Below is a small trained network, with its code and all its weights. Each question gives an input and a target symbol and asks what happens when units are switched off, that is, made to give their printed mean instead of their output.

import numpy as np


def w(rows, s, z=0):
    codes = np.array(rows[::2]) - 128.0
    scale = np.full(codes.shape[1], s)
    scale[-1] = z or s
    return codes * scale


def f(y):
    return np.maximum(y, 0)


def softmax(a):
    e = np.exp(a - a.max(-1, keepdims=True))
    return e / e.sum(-1, keepdims=True)


def log_softmax(a):
    a = a - a.max(-1, keepdims=True)
    return a - np.log(np.exp(a).sum(-1, keepdims=True))


def net(x, mask):
    ids = ['ΘΛΞΠΨΩαβγδεζημσ'.index(c) for c in x.split()]
    T = len(ids)
    res = E[ids] + P[:T]
    u = 0
    for l in range(2):
        r = res
        for j in range(2):
            rows = slice(2 * j, 2 * j + 2)
            q, k, v = (r @ M[l][rows].T for M in (Q, K, V))
            z = softmax(np.where(np.tri(T) > 0, q @ k.T / 2**0.5, -1e9)) @ v
            o = O[l][rows]
            res = res + np.where(mask[u + j], z, o[:, -1]) @ o[:, :-1]
        u += 2
        y = f(res @ A[l][:, :-1].T + A[l][:, -1])
        res = res + np.where(mask[u : u + 12], y, B[l][:, -1]) @ B[l][:, :-1]
        u += 12
    return log_softmax(res[-1] @ U[:, :-1].T + U[:, -1])


Q, K, V, O, A, B = {}, {}, {}, {}, {}, {}
E = w([
[185,170,118,92,173,107,131,182,182,152,144,50],'Θ',
[128,148,77,88,96,94,143,46,183,163,121,130],'Λ',
[122,168,52,59,171,165,255,108,177,133,154,148],'Ξ',
[88,119,225,129,133,188,189,218,20,6,88,175],'Π',
[157,142,91,139,223,125,73,147,161,118,179,128],'Ψ',
[112,45,65,132,156,180,142,127,136,166,196,175],'Ω',
[108,72,220,160,81,83,28,161,39,39,29,174],'α',
[65,70,223,129,47,175,145,198,13,80,65,111],'β',
[141,187,93,97,186,82,103,96,200,113,116,119],'γ',
[157,12,107,147,72,124,89,92,151,225,190,117],'δ',
[113,86,77,82,87,158,192,107,161,193,148,116],'ε',
[114,103,248,191,113,164,85,197,23,39,93,135],'ζ',
[130,102,58,123,154,114,86,43,159,128,164,195],'η',
[146,110,110,98,69,105,149,116,172,207,122,56],'μ',
[167,123,110,120,116,66,51,89,185,171,124,81],'σ',
],0.0049)
P = w([
[37,112,103,151,116,140,139,168,176,124,110,133],'0',
[67,97,141,89,181,129,135,148,135,135,137,88],'1',
[112,154,118,101,134,112,106,151,80,140,206,161],'2',
[161,156,112,236,70,254,157,110,206,93,72,120],'3',
[210,73,180,133,181,130,194,65,110,93,122,69],'4',
[185,200,74,118,92,133,103,178,69,165,159,217],'5',
[208,216,138,170,79,254,107,109,193,98,112,141],'6',
[233,99,177,88,171,76,169,55,64,117,169,149],'7',
],0.0034)
Q[0] = w([
[142,48,194,108,194,116,200,65,90,60,103,81],'L0H1',
[104,108,92,29,170,40,124,151,85,172,188,138],'L0H1',
[68,213,82,173,2,223,58,218,166,119,127,160],'L0H2',
[155,83,189,212,112,179,152,77,165,36,55,67],'L0H2',
],0.04)
K[0] = w([
[136,223,114,44,83,63,84,159,23,177,199,188],'L0H1',
[131,203,31,193,28,178,111,249,182,150,88,183],'L0H1',
[140,18,190,124,207,141,187,3,184,68,77,45],'L0H2',
[143,85,186,30,202,70,130,91,25,153,179,101],'L0H2',
],0.037)
V[0] = w([
[99,17,99,147,90,234,218,142,74,150,160,206],'L0H1',
[116,222,127,93,238,174,248,177,139,61,127,136],'L0H1',
[103,158,77,76,70,113,226,14,174,162,121,166],'L0H2',
[109,113,93,166,197,127,50,49,128,70,140,254],'L0H2',
],0.016)
O[0] = w([
[173,88,212,113,149,223,92,100,230,55,94,87,215],'L0H1',
[169,61,78,23,135,72,122,108,80,56,146,96,105],'L0H1',
[117,117,116,254,186,147,176,65,125,73,135,35,179],'L0H2',
[124,185,38,158,56,250,54,167,122,123,132,94,250],'L0H2',
],0.0072,0.0027)
A[0] = w([
[186,126,208,161,103,118,130,138,8,76,71,162,3],'L0N1',
[137,127,130,144,164,81,154,130,164,183,150,140,32],'L0N2',
[176,98,58,107,135,106,133,105,155,140,152,103,62],'L0N3',
[166,170,197,124,69,136,168,131,25,77,88,190,19],'L0N4',
[119,167,105,170,146,143,113,139,182,198,145,140,44],'L0N5',
[47,126,202,171,79,137,123,172,16,40,44,131,120],'L0N6',
[90,170,146,130,121,164,123,149,76,96,135,120,74],'L0N7',
[107,134,190,161,85,109,115,142,69,109,84,161,65],'L0N8',
[47,137,152,118,112,109,145,189,71,85,96,130,44],'L0N9',
[107,117,181,178,97,114,143,156,19,70,103,134,66],'L0N10',
[114,146,63,147,162,124,131,109,153,143,154,92,80],'L0N11',
[136,127,113,132,126,103,151,162,143,158,137,129,68],'L0N12',
],0.012,0.006)
B[0] = w([
[133,234,107,119,23,209,129,116,85,96,105,126,163],'L0N1',
[134,166,171,144,2,109,167,215,116,52,111,103,168],'L0N2',
[72,142,76,83,230,108,147,149,80,47,170,93,187],'L0N3',
[184,154,95,235,112,211,75,138,105,53,200,120,162],'L0N4',
[35,145,168,85,125,141,134,49,31,65,45,134,254],'L0N5',
[153,9,142,76,126,67,92,157,46,115,125,147,207],'L0N6',
[193,143,160,77,105,102,118,124,129,81,149,121,181],'L0N7',
[135,97,101,91,184,148,139,137,138,81,102,60,156],'L0N8',
[94,45,179,112,176,99,122,36,214,107,76,66,149],'L0N9',
[142,113,155,99,95,170,59,157,185,140,84,187,163],'L0N10',
[180,124,83,173,54,167,153,109,79,144,140,62,235],'L0N11',
[163,144,127,129,142,82,56,54,102,109,136,160,152],'L0N12',
],0.009,0.0045)
Q[1] = w([
[112,178,47,115,100,36,110,199,48,202,189,138],'L1H1',
[100,34,190,220,235,122,183,98,249,145,141,90],'L1H1',
[3,226,16,166,100,101,111,163,113,240,112,98],'L1H2',
[129,205,43,123,146,47,119,111,36,122,128,69],'L1H2',
],0.033)
K[1] = w([
[186,104,152,79,131,120,101,140,61,111,128,120],'L1H1',
[121,71,129,110,120,252,112,54,237,35,74,112],'L1H1',
[152,153,166,185,119,193,75,130,134,115,64,64],'L1H2',
[150,146,126,228,149,184,71,149,92,142,147,59],'L1H2',
],0.04)
V[1] = w([
[122,137,162,103,121,117,117,127,142,143,116,120],'L1H1',
[122,119,111,155,121,124,124,113,108,133,137,106],'L1H1',
[82,142,128,1,101,141,114,70,160,178,85,79],'L1H2',
[123,119,116,127,126,135,115,140,141,122,114,125],'L1H2',
],0.0073)
O[1] = w([
[108,168,110,122,118,154,175,87,136,142,139,170,62],'L1H1',
[132,87,140,126,118,109,125,107,134,141,108,113,218],'L1H1',
[226,250,89,149,88,160,189,56,102,110,156,170,253],'L1H2',
[124,119,127,127,113,132,160,135,133,150,119,135,158],'L1H2',
],0.0024)
A[1] = w([
[77,177,120,155,123,122,141,161,91,206,91,186,165],'L1N1',
[91,165,193,121,146,176,105,118,197,168,104,165,128],'L1N2',
[164,121,131,158,123,151,134,113,249,147,166,132,198],'L1N3',
[124,169,46,75,108,117,91,190,214,216,172,176,40],'L1N4',
[147,145,103,68,150,124,137,114,204,147,154,164,1],'L1N5',
[149,132,100,224,203,126,149,61,184,234,167,94,6],'L1N6',
[122,147,61,216,154,74,157,128,153,187,181,106,153],'L1N7',
[96,134,222,177,180,99,190,92,160,151,154,143,81],'L1N8',
[82,166,174,228,148,83,181,128,87,175,117,136,120],'L1N9',
[99,149,16,113,135,110,108,148,131,186,146,136,78],'L1N10',
[168,123,173,99,152,107,125,154,215,224,113,229,103],'L1N11',
[117,121,136,129,177,38,171,162,121,164,144,190,164],'L1N12',
],0.012,0.0031)
B[1] = w([
[85,185,157,112,159,75,80,139,97,114,129,79,231],'L1N1',
[98,84,139,95,145,172,191,82,105,175,166,163,242],'L1N2',
[151,180,166,150,174,102,96,158,194,145,137,103,237],'L1N3',
[122,159,25,80,189,175,151,187,170,126,114,187,173],'L1N4',
[125,72,171,163,105,118,103,150,116,129,101,151,176],'L1N5',
[1,132,109,77,89,108,144,129,142,108,95,104,191],'L1N6',
[127,85,169,147,127,163,159,231,100,168,175,136,211],'L1N7',
[146,160,125,172,123,100,174,144,99,67,48,157,192],'L1N8',
[159,49,65,170,135,129,71,106,188,179,167,179,253],'L1N9',
[169,151,166,145,160,97,128,100,104,171,48,103,198],'L1N10',
[129,159,156,195,82,88,133,120,73,70,213,120,175],'L1N11',
[148,150,108,78,65,136,161,100,181,165,150,109,203],'L1N12',
],0.017,0.0049)
U = w([
[146,150,49,78,183,151,123,150,149,162,64,144,71],'Θ',
[158,198,90,193,33,255,95,95,97,97,105,86,253],'Λ',
[136,147,190,178,101,86,151,108,115,113,189,129,62],'Ξ',
[144,180,99,132,135,146,133,189,118,105,192,184,85],'Π',
[155,143,176,134,189,180,115,124,218,174,167,112,151],'Ψ',
[94,171,146,143,148,74,158,141,154,85,66,108,84],'Ω',
[148,139,107,72,79,76,183,88,153,166,165,113,148],'α',
[198,112,94,196,108,103,153,143,175,129,112,163,69],'β',
[146,88,69,131,226,96,177,98,110,66,207,59,81],'γ',
[127,128,91,161,145,60,56,87,135,159,158,121,122],'δ',
[66,85,115,127,104,144,149,172,148,150,155,110,75],'ε',
[172,126,143,159,166,97,169,167,65,192,126,90,116],'ζ',
[129,94,130,139,158,151,166,67,111,160,122,177,71],'η',
[163,29,196,42,98,120,61,177,121,80,76,178,238],'μ',
[65,172,169,74,143,118,110,107,81,150,137,134,63],'σ',
],0.0036,0.0043)

Each question gives the input, a string of symbols that net reads in full, and the target symbol t.
The units are the heads (2 rows each of Q, K, V and O) and the neurons (one row each of A and B). Each row of codes is followed by its name. A weight is (code - 128) times the scale printed after its matrix; where a second scale follows, it is the last column's (O, A, B and U).
mask holds one flag per unit, layer by layer, with each layer's heads first. A switched-off unit (its flag False) gives its mean, the last column of its rows in O or B, instead of its output. The means were averaged over made-up inputs and are rounded, as every weight is.
A unit's drop is (log p(t) with every unit on - log p(t) with that unit switched off) / (log p(t) with every unit on - log p(t) with every unit switched off).
most important unit: the unit with the biggest drop
top k neurons: the k neurons with the biggest drops, biggest first
top k neurons in layer l: the k neurons of layer l with the biggest drops, biggest first
which heads matter: for each layer, one digit per head in row order, 1 if its drop is at least 0.15 and else 0, layers parted by /
drop when u is switched off: that unit's drop, to one decimal
input Ω η μ η Θ σ Λ η, target δ: top 3 neurons	[L1N9, L1N1, L0N5]
input η η Θ Λ σ η, target ε: most important unit	L0H2
input α ε ε Λ Ω Π β Ω, target μ: which heads matter	11 / 00
input Π γ Π ε, target ζ: top 2 neurons in layer 1	[L1N10, L1N7]
input ε γ Θ Ξ, target ζ: which heads matter	10 / 00
input α Θ Θ Ξ β, target μ: top 2 neurons	[L0N6, L0N10]
input Ω Ω Ω σ, target Ψ: top 2 neurons	[L1N3, L0N5]
input δ α Θ, target η: top 2 neurons in layer 1	[L1N2, L1N9]
input η ζ Θ η Ω ε Θ Π, target μ: top 3 neurons in layer 0	[L0N6, L0N10, L0N11]
input Θ Ψ η ζ η η, target Π: top 2 neurons	[L1N4, L1N11]
input γ Θ Ω, target ζ: top 2 neurons	[L1N10, L1N7]
input η β Ω δ Ξ α Ω Θ, target σ: top 2 neurons	[L0N5, L1N1]
input η Ω Ω γ γ Ω Λ, target ζ: top 3 neurons	[L1N10, L1N7, L0N5]
input α γ Ω Λ γ ε, target ε: top 2 neurons	[L1N6, L1N7]
input α δ Π Π γ η Ξ δ, target Λ: top neuron	[L0N5]
input Ω Ω α μ δ δ ζ γ, target η: top 2 neurons	[L1N2, L0N5]
input σ Θ Λ ζ, target μ: top 3 neurons	[L0N6, L0N10, L0N9]
input ζ μ β Ω, target β: top 2 neurons in layer 1	[L1N9, L1N8]
input Π η ζ Θ η α, target μ: top 4 neurons in layer 0	[L0N6, L0N10, L0N7, L0N11]
input ζ Ξ α η, target γ: most important unit	L0H1
input ε Π σ η Ψ Ω, target Λ: which heads matter	01 / 00
input α Π Ω η γ, target Ψ: which heads matter	10 / 00
input Π ζ γ, target μ: drop when L0H2 is switched off	0.4
input Θ γ Ω Ω Θ, target Ψ: drop when L1N3 is switched off	0.4
input Θ η Θ, target α: drop when L0H2 is switched off	1.1
input α η Π γ η μ, target ζ: drop when L1N10 is switched off	0.3
input Θ Ω η, target α: top neuron	[L1N12]
input γ η α, target μ: top 2 neurons	[L0N6, L0N10]
